Rows, each with the tier of its hidden value
In the rows, zero is written as 100.
[134  79 119 133  93 148  77  62  80 100  62  41  93  96  30 112  77  99
 106  85  97  98] : J897
[ 87 102 112 118 107 107  77  90  79 102  97 108  76 103 105  91 100 114
 123 104  87 119] : J472
[131  75 123 126  80 156  77  47  77 110  52  18  88  93  37 113  96 109
 113  86  86 115] : J278
[109  72 120 104  90 127 104 135 104  96 100  93 104  97  66  86  88  89
 104  91 116 118] : J897
[114  84 141 118 113 134  46  84  75  74  86 124  82  94  66  99  41  75
 106 108 121  73] : J897
[103  98 108 118 106 107  39  51  78  83  82 110  82  88  88 108  64  96
 107 113 105  80] : J897
[ 79  81  83 122 107  75  60  54 101  85  95  94  95  79  86 107  79 105
 108 104  98  90] : J472
[ 89 118 102 117 113  96  89  59  80  99  93 101  77 100 110 101  93 109
 111 106  87 102] : J472
[103 105 133 100 100 124 103 128  85 100  96 126  83 109 114  82 101 101
 122 100 102 123] : J472
[ 97 100  95 113 104 106  96  91  95 100  94  96  95 101 101 101 102 105
 102  97  89 112] : J472
[136  81 153 113  79 164 101 111  84 108  81  47  93 107  48  94  85  95
 116  86 105 125] : J897
[102  69 119 129  92 126  46  33  85  85  75  75  85  74  58  96  76 107
 128 103  97 106] : J897
[ 84 110 115 110 111 109  79 105  86 103  89 121  76 110 117  90  91 105
 114 103  93 117] : J472
[ 81 108 110 123  99 100  80  96  83 102  97 126  71 101 122  84 118 129
 140 104  80 137] : J472
[108  82 148 113  92 161  95 125  77 106  82  88  80 109  68  84  85 104
 125  89 103 131] : J278
[102 106 111 117 110 107  71  66  79  95  84 108  79 100  89 101  81 101
 111 104  96  96] : J278
[120  62 121 126  97 138  60  83  82  81  87  75  91  86  44 101  59  89
 118  96 114 103] : J897

[ 85 107 108 104 109 104  73 101 113  88  78 105  91  92 115  92] : Q
[ 96  97  94  99 101 106 110  93  97  95  98  99  78  99  99  93] : C
[104 101  92 102  99 113  90  89 119  91  91 115  91  90 110 101] : C
[ 82 106 114 103 109  97  73 107 111  93  84 103 100 103 113 105] : Q
[ 73 105 117 106 111  96  64 108 113  90  81 105 100 106 118  93] : Q
[ 86 108 105 104 107 101  92 109  93  95  87  91  86  83 100  97] : Q
[ 92  84  95  85 101 122 108  87  93  93 105  94  73 112 108  98] : L
[ 93 104 103 100 103  95  89 101 110  95  89 105  97  94 107  94] : Q
[ 83  84  95  88 105 125 107  91  85  89  98  86  60 100 109 101] : L
[104  90  84  98  97 112  99  83 111  87 104 111  92 105 105 108] : C
[ 33 101 131 128 117 108  17 109 125  70  63 115  80 126 133 104] : Q
[ 93  75  92  81 100 145  98  72 109  77  95 106  39  98 122 118] : L
[ 78 109 105 104 110 102  74 111  87  91  79  91  80  74 103  90] : Q
[ 68  98 122 113 109 101  42 100 137  82  76 125 102 128 126 107] : Q
[ 92  68 116  71 106 148 106  84  94  88  99  93  37 100 124 105] : L
[ 68  95 124 114 104 100  42  96 147  84  85 137 116 154 135 108] : Q
[ 71 102 117 110 111 105  44 100 131  80  77 123  94 112 126 103] : Q
[ 97  88  80  92  98 127 103  74 110  83  94 111  69 101 110 114] : L
[ 92  68 115  73  98 133 118  95  80  95 107  84  53 109 116  97] : L
[107  93  79  99  94 118  95  74 128  88  99 120  88 102 111 108] : C
[ 94 103  96 103 104 108  82  93 124  88  85 114  93  88 114  88] : Q
[ 81  82 104  83 107 141 113  97  76  89 100  81  51  99 109  98] : L
[ 92  76 101  79 101 138 110  85  98  89 104  98  57 114 115 112] : L
[ 98  99 113  95 100  93  75  94 139  97  98 127 126 135 121 105] : Q
[107  98  92 101  97 106  93  88 117  93  98 113  93  98 106  89] : C
[105 101  98 100  99 102  93  93 118  96  96 112 110  98 108  93] : C
[ 79 108 103 107 110 104  87 110  85  93  83  86  78  71  99  93] : C
[ 88 105 102 104 107 106  91 105  89  95  89  84  84  80  97  98] : C
[ 89  98  90 102 102 114  99  89  97  89  91  97  75  89 102 102] : C
